Below are the code and all the weights of a small trained network. Each question names an input and a target symbol and asks about switching units off, where a switched-off unit gives its printed mean instead of its output.

import numpy as np


def w(rows, s, z=0):
    codes = np.array(rows[::2]) - 128.0
    scale = np.full(codes.shape[1], s)
    scale[-1] = z or s
    return codes * scale


def norm(h):
    return h / np.sqrt((h * h).mean(-1, keepdims=True) + 1e-5)


def f(y):
    return np.maximum(y, 0)


def softmax(a):
    e = np.exp(a - a.max(-1, keepdims=True))
    return e / e.sum(-1, keepdims=True)


def log_softmax(a):
    a = a - a.max(-1, keepdims=True)
    return a - np.log(np.exp(a).sum(-1, keepdims=True))


def net(x, mask):
    ids = ['ΠΩβεζστφψ'.index(c) for c in x.split()]
    T = len(ids)
    res = E[ids] + P[:T]
    r = norm(res)
    for j in range(2):
        rows = slice(2 * j, 2 * j + 2)
        q, k, v = (r @ M[0][rows].T for M in (Q, K, V))
        z = softmax(np.where(np.tri(T) > 0, q @ k.T / 2**0.5, -1e9)) @ v
        o = O[0][rows]
        res = res + np.where(mask[j], z, o[:, -1]) @ o[:, :-1]
    y = f(norm(res) @ A[0][:, :-1].T + A[0][:, -1])
    res = res + np.where(mask[2:6], y, B[0][:, -1]) @ B[0][:, :-1]
    return log_softmax(norm(res)[-1] @ U[:, :-1].T + U[:, -1])


Q, K, V, O, A, B = {}, {}, {}, {}, {}, {}
E = w([
[92,6,181,131,136,147,58,183,155],'Π',
[180,83,161,179,114,36,104,144,99],'Ω',
[157,203,192,23,112,109,160,146,123],'β',
[123,132,193,147,134,190,191,149,187],'ε',
[141,62,49,133,92,136,128,32,164],'ζ',
[131,128,112,135,60,144,116,134,64],'σ',
[198,157,144,94,179,152,65,108,113],'τ',
[112,179,87,155,160,125,109,159,41],'φ',
[126,147,207,50,117,145,114,78,134],'ψ',
],0.026)
P = w([
[94,203,72,121,91,181,116,141,165],'0',
[105,162,95,101,75,149,121,164,172],'1',
[119,116,115,99,105,133,134,142,164],'2',
[115,88,129,97,121,129,146,131,152],'3',
[122,65,133,96,126,118,165,123,146],'4',
[122,42,141,106,136,125,173,124,133],'5',
[137,31,145,97,144,120,198,120,132],'6',
[159,5,141,109,143,132,211,136,105],'7',
],0.012)
Q[0] = w([
[218,13,246,87,57,60,115,102,195],'head 0',
[18,174,94,185,5,60,113,141,40],'head 0',
[229,81,29,161,83,23,92,119,92],'head 1',
[66,108,65,82,68,149,217,235,59],'head 1',
],0.03)
K[0] = w([
[181,60,193,105,10,32,151,144,181],'head 0',
[56,156,75,85,29,180,109,153,92],'head 0',
[207,104,71,219,89,25,94,110,101],'head 1',
[70,68,115,176,129,81,254,190,119],'head 1',
],0.032)
V[0] = w([
[78,190,132,174,109,78,62,66,131],'head 0',
[189,164,181,238,137,134,128,150,17],'head 0',
[178,135,106,178,50,129,90,60,126],'head 1',
[137,78,97,98,100,158,246,115,64],'head 1',
],0.014)
O[0] = w([
[37,99,211,85,176,100,117,78,135,115],'head 0',
[33,173,123,70,118,167,139,160,208,234],'head 0',
[254,65,67,56,62,112,203,115,177,254],'head 1',
[76,220,153,100,113,140,65,76,180,181],'head 1',
],0.0064,0.0075)
A[0] = w([
[81,137,51,101,63,145,138,162,133,10],'neuron 0',
[48,227,2,157,152,71,36,135,159,87],'neuron 1',
[98,52,154,89,119,185,236,79,69,2],'neuron 2',
[90,171,63,112,140,56,43,143,252,66],'neuron 3',
],0.018,0.003)
B[0] = w([
[114,153,182,70,162,173,62,114,180,248],'neuron 0',
[176,78,92,180,111,14,149,137,134,160],'neuron 1',
[43,130,100,178,177,104,166,110,89,208],'neuron 2',
[65,187,96,100,154,250,93,119,118,184],'neuron 3',
],0.017,0.014)
U = w([
[118,4,186,184,107,135,2,163,105,1],'Π',
[139,50,229,53,87,22,207,182,212,121],'Ω',
[164,227,159,47,63,41,174,177,77,160],'β',
[165,185,140,255,108,183,135,149,152,113],'ε',
[178,66,78,140,87,139,164,13,208,54],'ζ',
[69,107,137,10,110,179,85,133,175,194],'σ',
[236,118,88,88,235,176,116,173,53,41],'τ',
[137,183,62,144,152,18,45,195,156,106],'φ',
[65,103,183,97,216,98,177,117,60,124],'ψ',
],0.0092,0.0038)

Each question gives the input, a string of symbols that net reads in full, and the target symbol t.
The units are the heads (2 rows each of Q, K, V and O) and the neurons (one row each of A and B). Each row of codes is followed by its name. A weight is (code - 128) times the scale printed after its matrix; where a second scale follows, it is the last column's (O, A, B and U).
mask holds one flag per unit, heads first, then neurons. A switched-off unit (its flag False) gives its mean, the last column of its rows in O or B, instead of its output. The means were averaged over made-up inputs and are rounded, as every weight is.
A unit's drop is (log p(t) with every unit on - log p(t) with that unit switched off) / (log p(t) with every unit on - log p(t) with every unit switched off).
The circuit of an input: a set's keep is (log p(t) with only the set's units on - log p(t) with every unit switched off) / (log p(t) with every unit on - log p(t) with every unit switched off). Starting from all 6 units, units are removed one at a time, each time the one whose removal leaves the highest keep (on an exact tie, the one counted first), for as long as the keep stays at least 0.8.
circuit, biggest first: the units of the circuit, biggest drop first
unit that matters most: the unit with the biggest drop
top k neurons: the k neurons with the biggest drops, biggest first
heads that matter: for each layer, one digit per head in row order, 1 if its drop is at least 0.15 and else 0, layers parted by /
drop of u: that unit's drop, to one decimal
input ψ φ Ω τ ζ τ, target ψ: circuit, biggest first -> [head 1; neuron 0; head 0; neuron 2]
input ζ φ σ σ τ Ω ψ σ, target ψ: heads that matter -> 00
input β τ σ Ω τ, target ψ: heads that matter -> 11
input Π σ τ ψ τ, target τ: circuit, biggest first -> [head 0; neuron 0]
input ε β τ ζ Ω, target σ: top neuron -> [neuron 3]
input σ ζ σ φ σ Π Ω, target σ: circuit, biggest first -> [head 0; head 1; neuron 3]
input ζ φ Ω ψ σ σ ζ, target ψ: heads that matter -> 01
input φ τ σ ζ τ τ φ, target φ: heads that matter -> 01
input σ Π ε, target ε: circuit, biggest first -> [head 0; neuron 0]
input σ φ φ, target φ: top 2 neurons -> [neuron 1; neuron 3]
input β Ω τ ζ σ σ, target ψ: heads that matter -> 01
input σ τ σ ε σ Ω σ Ω, target Ω: heads that matter -> 10
input σ τ σ τ ψ, target ψ: heads that matter -> 00
input β σ σ Ω σ σ Ω, target Ω: unit that matters most -> neuron 3
input Π ψ ψ β, target β: drop of neuron 1 -> 0.0
input ζ β τ Π ε Π, target Π: drop of neuron 3 -> 0.1
input Ω σ σ ζ ζ, target ψ: drop of head 1 -> 0.5
